Below are the code and all the weights of a small trained network. Each question names an input and a class and asks about switching units off, where a switched-off unit gives its printed mean instead of its output.

import numpy as np


def w(rows, s, z=0):
    codes = np.array(rows[::2]) - 128.0
    scale = np.full(codes.shape[1], s)
    scale[-1] = z or s
    return codes * scale


def norm(h):
    return h / np.sqrt((h * h).mean(-1, keepdims=True) + 1e-5)


def f(y):
    return np.maximum(y, 0)


def log_softmax(a):
    a = a - a.max(-1, keepdims=True)
    return a - np.log(np.exp(a).sum(-1, keepdims=True))


def net(x, mask):
    res = np.array(x, float).reshape(1, 5) / 4 @ E
    u = 0
    for l in range(3):
        y = f(norm(res) @ A[l][:, :-1].T + A[l][:, -1])
        res = res + np.where(mask[u : u + 5], y, B[l][:, -1]) @ B[l][:, :-1]
        u += 5
    return log_softmax(norm(res)[-1] @ U[:, :-1].T + U[:, -1])


A, B = {}, {}
E = w([
[135,51,67,104],'x0',
[139,131,26,157],'x1',
[62,59,96,165],'x2',
[130,113,4,100],'x3',
[15,132,99,101],'x4',
],0.0036)
A[0] = w([
[7,161,90,152,122],'0.n1',
[169,113,35,153,251],'0.n2',
[115,107,74,49,138],'0.n3',
[253,152,128,115,147],'0.n4',
[240,111,150,135,230],'0.n5',
],0.0054,0.0026)
B[0] = w([
[231,126,164,164,210],'0.n1',
[160,68,169,79,254],'0.n2',
[255,164,65,125,188],'0.n3',
[135,180,172,149,216],'0.n4',
[133,234,221,113,246],'0.n5',
],0.0054,0.0038)
A[1] = w([
[166,2,199,114,154],'1.n1',
[66,141,210,37,95],'1.n2',
[168,83,222,143,137],'1.n3',
[82,110,58,101,129],'1.n4',
[161,221,190,88,255],'1.n5',
],0.0046,0.0017)
B[1] = w([
[4,159,198,127,201],'1.n1',
[123,55,63,109,175],'1.n2',
[90,90,68,73,208],'1.n3',
[197,5,181,198,142],'1.n4',
[228,132,154,101,253],'1.n5',
],0.0041,0.005)
A[2] = w([
[111,165,154,153,177],'2.n1',
[155,115,172,254,254],'2.n2',
[116,104,118,118,71],'2.n3',
[115,105,160,124,101],'2.n4',
[111,99,147,121,107],'2.n5',
],0.0094,0.0024)
B[2] = w([
[166,162,73,37,190],'2.n1',
[148,117,223,12,254],'2.n2',
[113,225,123,163,145],'2.n3',
[27,80,90,178,177],'2.n4',
[2,156,125,95,171],'2.n5',
],0.0045,0.0041)
U = w([
[242,213,213,75,203],'0',
[1,50,161,123,160],'1',
[91,190,88,242,3],'2',
[84,196,81,234,2],'3',
[177,18,29,142,144],'4',
],0.0092,0.0055)

Each question gives the input, the list of numbers given to net, and the class t.
The units are the neurons (one row each of A and B). Each row of codes is followed by its name. A weight is (code - 128) times the scale printed after its matrix; where a second scale follows, it is the last column's (A, B and U).
mask holds one flag per neuron, layer by layer. A switched-off neuron (its flag False) gives its mean, the last column of its row in B, instead of its output. The means were averaged over made-up inputs and are rounded, as every weight is.
A unit's drop is (log p(t) with every unit on - log p(t) with that unit switched off) / (log p(t) with every unit on - log p(t) with every unit switched off).
The circuit of an input: a set's keep is (log p(t) with only the set's units on - log p(t) with every unit switched off) / (log p(t) with every unit on - log p(t) with every unit switched off). Starting from the 12 units with the biggest drops (on a tie, the unit counted first), units are removed one at a time, each time the one whose removal leaves the highest keep (on an exact tie, the one counted first), for as long as the keep stays at least 0.8.
circuit, biggest first: the units of the circuit, biggest drop first
k most important neurons: the k neurons with the biggest drops, biggest first
top k neurons in layer l: the k neurons of layer l with the biggest drops, biggest first
drop of u: that unit's drop, to one decimal
input [1,7,-4,1,2], class 4: 3 most important neurons -> (0.n5 2.n2 1.n1)
input [8,5,8,-6,-2], class 1: circuit, biggest first -> (1.n1)
input [6,4,2,-5,-3], class 1: circuit, biggest first -> (0.n3 1.n1 2.n4)
input [-7,0,4,7,3], class 4: top 2 neurons in layer 0 -> (0.n5 0.n4)
input [1,0,8,4,7], class 4: circuit, biggest first -> (0.n3 0.n1)
input [-5,7,-5,6,8], class 4: top 2 neurons in layer 0 -> (0.n5 0.n4)
input [-2,-3,3,6,0], class 4: top 4 neurons in layer 0 -> (0.n3 0.n5 0.n4 0.n2)
input [-4,-8,-3,-4,5], class 1: 3 most important neurons -> (0.n5 0.n3 1.n2)
input [3,7,-4,0,6], class 4: 2 most important neurons -> (0.n5 2.n2)
input [3,2,-3,0,6], class 4: 2 most important neurons -> (0.n5 2.n2)
input [2,-2,5,1,-1], class 1: drop of 1.n1 -> 0.2
input [-6,-8,5,4,2], class 1: drop of 0.n5 -> 0.4
input [1,7,-1,1,8], class 4: drop of 0.n5 -> 0.3
input [7,-5,-3,-8,5], class 1: drop of 2.n5 -> 0.0
input [-2,3,2,2,5], class 4: most important neuron -> (0.n5)
